Here is a tiny trained network, its code and every weight. The questions are about switching its units off for an input and a class, where a switched-off unit gives its printed mean instead of its output.

import numpy as np


def w(rows, s, z=0):
    codes = np.array(rows[::2]) - 128.0
    scale = np.full(codes.shape[1], s)
    scale[-1] = z or s
    return codes * scale


def f(y):
    return np.maximum(y, 0)


def log_softmax(a):
    a = a - a.max(-1, keepdims=True)
    return a - np.log(np.exp(a).sum(-1, keepdims=True))


def net(x, mask):
    res = np.array(x, float).reshape(1, 4) / 4 @ E
    y = f(res @ A[0][:, :-1].T + A[0][:, -1])
    res = res + np.where(mask, y, B[0][:, -1]) @ B[0][:, :-1]
    return log_softmax(res[-1] @ U[:, :-1].T + U[:, -1])


A, B = {}, {}
E = w([
[151,212,180,150,168,193,146,53],'x0',
[48,93,82,198,125,142,195,88],'x1',
[149,116,63,55,148,255,84,157],'x2',
[188,228,145,111,39,173,159,106],'x3',
],0.0099)
A[0] = w([
[55,64,1,175,196,113,105,138,200],'N0',
[76,72,90,191,106,104,167,62,187],'N1',
[152,199,223,148,208,115,142,20,204],'N2',
[172,191,187,123,90,202,168,65,241],'N3',
[213,115,157,64,142,169,68,193,222],'N4',
[62,82,105,229,160,22,179,73,142],'N5',
[127,209,51,158,34,198,192,111,183],'N6',
[141,200,78,68,94,192,125,51,157],'N7',
[65,153,185,155,138,68,156,106,251],'N8',
[70,52,138,164,92,28,148,140,252],'N9',
[52,76,8,158,205,134,122,190,173],'N10',
[174,188,221,57,150,167,97,116,189],'N11',
[100,172,94,130,35,208,190,45,203],'N12',
[64,74,61,147,103,163,73,114,130],'N13',
[139,41,69,85,213,190,63,132,244],'N14',
],0.0075,0.0031)
B[0] = w([
[81,22,239,71,83,184,170,66,252],'N0',
[152,59,193,118,175,157,230,147,209],'N1',
[190,175,160,178,91,114,87,17,236],'N2',
[135,214,158,175,45,182,126,146,236],'N3',
[172,149,29,40,153,164,43,156,211],'N4',
[216,33,195,170,230,52,196,128,242],'N5',
[105,171,69,254,88,191,168,225,215],'N6',
[109,225,96,135,130,172,160,201,200],'N7',
[165,105,156,151,82,73,177,67,208],'N8',
[205,17,205,166,141,50,157,172,240],'N9',
[49,65,196,106,85,172,186,37,247],'N10',
[180,204,134,74,112,144,61,71,211],'N11',
[120,185,158,179,102,190,248,216,219],'N12',
[90,89,180,150,90,179,184,138,192],'N13',
[65,41,88,23,81,208,68,62,242],'N14',
],0.0069,0.011)
U = w([
[189,159,56,52,198,198,45,124,191],'0',
[182,68,117,125,42,34,116,218,191],'1',
[167,54,186,214,217,33,225,94,66],'2',
[38,1,139,94,120,225,163,68,166],'3',
[108,204,73,211,99,205,196,203,100],'4',
[47,95,48,123,128,124,116,178,2],'5',
[148,198,176,183,87,100,100,60,141],'6',
],0.0076,0.0039)

Each question gives the input, the list of numbers given to net, and the class t.
The units are the neurons (one row each of A and B). Each row of codes is followed by its name. A weight is (code - 128) times the scale printed after its matrix; where a second scale follows, it is the last column's (A, B and U).
mask holds one flag per neuron, in row order. A switched-off neuron (its flag False) gives its mean, the last column of its row in B, instead of its output. The means were averaged over made-up inputs and are rounded, as every weight is.
A unit's drop is (log p(t) with every unit on - log p(t) with that unit switched off) / (log p(t) with every unit on - log p(t) with every unit switched off).
The circuit of an input: a set's keep is (log p(t) with only the set's units on - log p(t) with every unit switched off) / (log p(t) with every unit on - log p(t) with every unit switched off). Starting from the 12 units with the biggest drops (on a tie, the unit counted first), units are removed one at a time, each time the one whose removal leaves the highest keep (on an exact tie, the one counted first), for as long as the keep stays at least 0.8.
circuit, biggest first: the units of the circuit, biggest drop first
k most important neurons: the k neurons with the biggest drops, biggest first
drop of u: that unit's drop, to one decimal
input [1,2,-2,-5], class 2: circuit, biggest first -> [N5]
input [-8,4,-1,2], class 2: 2 most important neurons -> [N14 N9]
input [5,8,-4,4], class 4: 2 most important neurons -> [N6 N12]
input [-8,-2,-4,2], class 2: circuit, biggest first -> [N14 N9]
input [3,2,-7,8], class 4: 2 most important neurons -> [N6 N12]
input [-2,4,-1,-5], class 2: 4 most important neurons -> [N5 N9 N4 N1]
input [-3,-7,3,7], class 0: 2 most important neurons -> [N4 N11]
input [-6,6,-1,-1], class 2: 3 most important neurons -> [N5 N9 N14]
input [-4,4,-3,1], class 2: drop of N12 -> 0.0
input [-7,5,-1,6], class 2: drop of N4 -> 0.1
input [-4,-7,2,-3], class 0: drop of N4 -> 0.2
